Below is a small trained network, with its code and all its weights. Each question gives an input and a target symbol and asks what happens when units are switched off, that is, made to give their printed mean instead of their output.

import numpy as np


def w(rows, s, z=0):
    codes = np.array(rows[::2]) - 128.0
    scale = np.full(codes.shape[1], s)
    scale[-1] = z or s
    return codes * scale


def f(y):
    return np.maximum(y, 0)


def softmax(a):
    e = np.exp(a - a.max(-1, keepdims=True))
    return e / e.sum(-1, keepdims=True)


def log_softmax(a):
    a = a - a.max(-1, keepdims=True)
    return a - np.log(np.exp(a).sum(-1, keepdims=True))


def net(x, mask):
    ids = ['αβγελψ'.index(c) for c in x.split()]
    T = len(ids)
    res = E[ids] + P[:T]
    r = res
    for j in range(3):
        rows = slice(2 * j, 2 * j + 2)
        q, k, v = (r @ M[0][rows].T for M in (Q, K, V))
        z = softmax(np.where(np.tri(T) > 0, q @ k.T / 2**0.5, -1e9)) @ v
        o = O[0][rows]
        res = res + np.where(mask[j], z, o[:, -1]) @ o[:, :-1]
    y = f(res @ A[0][:, :-1].T + A[0][:, -1])
    res = res + np.where(mask[3:7], y, B[0][:, -1]) @ B[0][:, :-1]
    return log_softmax(res[-1] @ U[:, :-1].T + U[:, -1])


Q, K, V, O, A, B = {}, {}, {}, {}, {}, {}
E = w([
[161,138,36,127],'α',
[68,72,92,218],'β',
[253,122,148,88],'γ',
[94,157,164,195],'ε',
[74,101,160,180],'λ',
[90,142,130,252],'ψ',
],0.013)
P = w([
[2,228,106,37],'0',
[160,107,70,229],'1',
[151,97,70,221],'2',
[157,74,82,212],'3',
[164,71,99,209],'4',
[170,56,112,205],'5',
[169,49,114,203],'6',
[171,38,119,204],'7',
[173,23,136,202],'8',
[168,24,133,201],'9',
[168,36,144,197],'10',
],0.0055)
Q[0] = w([
[131,159,193,193],'h1',
[175,125,118,4],'h1',
[141,120,187,69],'h2',
[117,57,202,239],'h2',
[25,123,120,206],'h3',
[124,219,145,42],'h3',
],0.012)
K[0] = w([
[73,154,152,95],'h1',
[158,119,106,227],'h1',
[168,94,173,83],'h2',
[133,246,144,89],'h2',
[5,237,143,106],'h3',
[137,74,155,207],'h3',
],0.012)
V[0] = w([
[11,93,160,78],'h1',
[136,105,57,238],'h1',
[76,183,81,121],'h2',
[254,69,176,128],'h2',
[107,37,54,183],'h3',
[55,103,239,196],'h3',
],0.0094)
O[0] = w([
[108,9,111,162,75],'h1',
[134,202,53,112,253],'h1',
[175,149,141,127,186],'h2',
[48,128,101,80,60],'h2',
[61,131,20,112,160],'h3',
[142,94,110,247,10],'h3',
],0.013,0.0046)
A[0] = w([
[34,127,60,149,20],'n1',
[65,150,106,51,4],'n2',
[133,40,241,172,39],'n3',
[2,50,197,133,224],'n4',
],0.0087,0.0028)
B[0] = w([
[142,140,121,7,195],'n1',
[81,61,71,199,249],'n2',
[123,51,166,83,255],'n3',
[92,195,200,163,189],'n4',
],0.012,0.0062)
U = w([
[247,169,153,74,197],'α',
[68,108,88,125,252],'β',
[88,152,156,136,111],'γ',
[182,103,136,108,43],'ε',
[69,100,121,150,24],'λ',
[126,157,127,182,48],'ψ',
],0.012,0.0037)

Each question gives the input, a string of symbols that net reads in full, and the target symbol t.
The units are the heads (2 rows each of Q, K, V and O) and the neurons (one row each of A and B). Each row of codes is followed by its name. A weight is (code - 128) times the scale printed after its matrix; where a second scale follows, it is the last column's (O, A, B and U).
mask holds one flag per unit, heads first, then neurons. A switched-off unit (its flag False) gives its mean, the last column of its rows in O or B, instead of its output. The means were averaged over made-up inputs and are rounded, as every weight is.
A unit's drop is (log p(t) with every unit on - log p(t) with that unit switched off) / (log p(t) with every unit on - log p(t) with every unit switched off).
The circuit of an input: a set's keep is (log p(t) with only the set's units on - log p(t) with every unit switched off) / (log p(t) with every unit on - log p(t) with every unit switched off). Starting from all 7 units, units are removed one at a time, each time the one whose removal leaves the highest keep (on an exact tie, the one counted first), for as long as the keep stays at least 0.8.
circuit, biggest first: the units of the circuit, biggest drop first
top k neurons: the k neurons with the biggest drops, biggest first
heads that matter: for each layer, one digit per head in row order, 1 if its drop is at least 0.15 and else 0, layers parted by /
drop when u is switched off: that unit's drop, to one decimal
input γ λ ψ, target γ: circuit, biggest first : h2, h1, n4, h3
input ψ ε γ γ α ε, target ψ: circuit, biggest first : h3, n3
input ψ β α ε β, target ψ: circuit, biggest first : h2, h3
input ψ α λ ε, target ψ: heads that matter : 011
input α ψ α α β α α, target β: circuit, biggest first : h3, n2
input γ α α α ψ, target γ: top 2 neurons : n4, n1
input ψ λ α α γ α ε α ψ, target ψ: circuit, biggest first : h3, h2
input γ γ ψ α α α γ ε γ, target β: circuit, biggest first : h2
input ε α λ, target ε: circuit, biggest first : h2, n3, h1, h3
input γ ε α ε ε ε, target γ: circuit, biggest first : h1, h2, n4
input γ λ ε ψ α γ ε, target γ: circuit, biggest first : h2, h1, n4
input ε α α ψ γ α ε ε β, target ε: circuit, biggest first : h2, n3, h3, h1
input γ α α ε λ β α λ λ, target γ: top 2 neurons : n4, n2
input λ γ ε ψ β β ε, target λ: top 2 neurons : n3, n4
input λ ψ γ λ ε γ α λ, target λ: drop when h3 is switched off : 0.5
input γ ψ α, target α: drop when n2 is switched off : 0.0
input ε γ α α ψ ε ψ, target ε: drop when h2 is switched off : 0.6
input β γ α, target α: top neuron : n2
